Here is a tiny trained network, its code and every weight. The questions are about switching its units off for an input and a class, where a switched-off unit gives its printed mean instead of its output.

import numpy as np


def w(rows, s, z=0):
    codes = np.array(rows[::2]) - 128.0
    scale = np.full(codes.shape[1], s)
    scale[-1] = z or s
    return codes * scale


def f(y):
    return np.maximum(y, 0)


def log_softmax(a):
    a = a - a.max(-1, keepdims=True)
    return a - np.log(np.exp(a).sum(-1, keepdims=True))


def net(x, mask):
    res = np.array(x, float).reshape(1, 4) / 4 @ E
    y = f(res @ A[0][:, :-1].T + A[0][:, -1])
    res = res + np.where(mask, y, B[0][:, -1]) @ B[0][:, :-1]
    return log_softmax(res[-1] @ U[:, :-1].T + U[:, -1])


A, B = {}, {}
E = w([
[127,128,128,129,127,128,128,128],'x0',
[128,134,126,129,127,130,131,12],'x1',
[136,128,127,130,126,123,19,126],'x2',
[130,254,130,127,130,146,127,132],'x3',
],0.012)
A[0] = w([
[132,53,128,127,138,128,128,197,204],'n0',
[128,131,128,128,128,133,128,134,132],'n1',
[128,127,126,126,127,128,128,127,128],'n2',
[129,173,125,129,129,134,128,85,79],'n3',
[125,129,126,127,128,128,231,130,255],'n4',
[133,168,125,125,129,136,129,102,96],'n5',
[129,105,128,126,124,122,128,153,163],'n6',
[129,103,124,125,126,122,127,156,167],'n7',
[131,124,124,125,128,127,128,122,133],'n8',
[129,121,124,127,124,126,129,118,129],'n9',
[128,128,128,137,125,124,68,127,134],'n10',
[125,198,129,132,124,136,127,200,129],'n11',
[131,126,125,124,131,130,6,125,140],'n12',
[133,126,142,134,130,137,129,101,145],'n13',
[121,142,122,127,134,138,127,140,138],'n14',
[128,99,126,127,125,123,127,158,171],'n15',
[128,128,129,129,129,126,127,127,125],'n16',
[123,50,128,125,123,122,130,30,130],'n17',
[124,105,130,129,129,127,128,148,161],'n18',
[134,128,130,133,122,124,129,119,135],'n19',
[125,179,132,125,130,138,128,74,73],'n20',
[123,165,130,127,127,133,127,166,129],'n21',
[127,182,129,129,133,136,128,67,70],'n22',
[123,99,136,132,123,122,128,126,178],'n23',
[133,170,126,126,124,133,128,169,137],'n24',
[125,108,128,127,126,128,128,104,129],'n25',
[131,133,126,130,125,127,128,125,123],'n26',
[128,129,128,127,127,130,128,130,132],'n27',
[128,92,128,124,130,129,127,164,176],'n28',
],0.017,0.0047)
B[0] = w([
[135,141,133,130,40,110,185,114,249],'n0',
[114,136,128,130,134,121,128,128,135],'n1',
[130,127,128,129,127,133,127,129,129],'n2',
[125,126,130,129,67,116,154,124,174],'n3',
[3,104,125,132,158,196,224,123,249],'n4',
[117,127,137,124,83,119,151,135,167],'n5',
[129,130,131,129,98,122,144,124,171],'n6',
[129,130,133,130,95,120,145,124,175],'n7',
[133,125,124,129,126,144,123,128,136],'n8',
[134,128,121,129,138,132,126,126,140],'n9',
[183,138,135,125,121,92,87,134,179],'n10',
[84,131,193,113,195,131,75,175,224],'n11',
[237,153,140,121,115,51,47,138,231],'n12',
[156,108,99,135,120,152,130,119,156],'n13',
[132,123,157,122,130,141,116,147,149],'n14',
[131,130,133,129,90,122,148,124,180],'n15',
[129,127,126,127,127,128,127,128,129],'n16',
[178,111,54,137,229,175,93,103,246],'n17',
[132,129,128,126,102,127,144,123,167],'n18',
[136,119,120,131,123,140,124,125,138],'n19',
[127,126,127,134,56,116,159,121,184],'n20',
[105,130,164,120,163,131,100,151,179],'n21',
[131,124,124,135,51,114,164,118,189],'n22',
[157,115,89,144,122,151,140,111,173],'n23',
[92,135,166,113,164,124,98,158,186],'n24',
[141,126,110,129,153,139,120,122,158],'n25',
[129,126,129,129,122,131,129,129,132],'n26',
[123,131,127,127,130,125,129,128,131],'n27',
[131,132,134,130,85,119,154,121,190],'n28',
],0.033,0.013)
U = w([
[83,118,130,148,46,143,220,100,254],'0',
[182,171,136,135,21,55,128,109,158],'1',
[107,77,73,150,253,198,140,93,65],'2',
[197,124,75,140,222,119,40,97,2],'3',
[64,125,170,104,235,179,126,175,194],'4',
[150,173,172,94,210,96,40,181,45],'5',
],0.0051,0.00091)

Each question gives the input, the list of numbers given to net, and the class t.
The units are the neurons (one row each of A and B). Each row of codes is followed by its name. A weight is (code - 128) times the scale printed after its matrix; where a second scale follows, it is the last column's (A, B and U).
mask holds one flag per neuron, in row order. A switched-off neuron (its flag False) gives its mean, the last column of its row in B, instead of its output. The means were averaged over made-up inputs and are rounded, as every weight is.
A unit's drop is (log p(t) with every unit on - log p(t) with that unit switched off) / (log p(t) with every unit on - log p(t) with every unit switched off).
The circuit of an input: a set's keep is (log p(t) with only the set's units on - log p(t) with every unit switched off) / (log p(t) with every unit on - log p(t) with every unit switched off). Starting from the 12 units with the biggest drops (on a tie, the unit counted first), units are removed one at a time, each time the one whose removal leaves the highest keep (on an exact tie, the one counted first), for as long as the keep stays at least 0.8.
units of the circuit, in order: the units of the circuit, biggest drop first
most important unit: the unit with the biggest drop
k most important neurons: the k neurons with the biggest drops, biggest first
drop of u: that unit's drop, to one decimal
input [4,-1,6,8], class 5: most important unit => n11
input [5,0,1,8], class 5: 4 most important neurons => n11, n4, n0, n24
input [-4,5,-6,0], class 2: 2 most important neurons => n17, n0
input [7,6,7,0], class 3: 2 most important neurons => n17, n0
input [-4,0,3,-6], class 1: 3 most important neurons => n0, n11, n28
input [-4,-8,-4,1], class 4: 2 most important neurons => n11, n24
input [-8,0,6,6], class 5: 2 most important neurons => n11, n0
input [4,0,7,8], class 5: 4 most important neurons => n11, n0, n24, n21
input [5,-7,-1,2], class 4: 2 most important neurons => n11, n12
input [3,8,2,-3], class 3: 2 most important neurons => n17, n4
input [1,0,1,-4], class 1: 3 most important neurons => n4, n11, n0
input [1,2,-4,0], class 2: drop of n0 => 0.7
input [0,-6,1,-7], class 1: drop of n4 => 3.0
input [-7,5,-8,0], class 2: units of the circuit, in order => n17
input [8,8,4,-3], class 3: drop of n17 => 0.3
input [-5,0,-7,1], class 4: 2 most important neurons => n0, n17
input [7,5,-2,0], class 2: 2 most important neurons => n17, n0
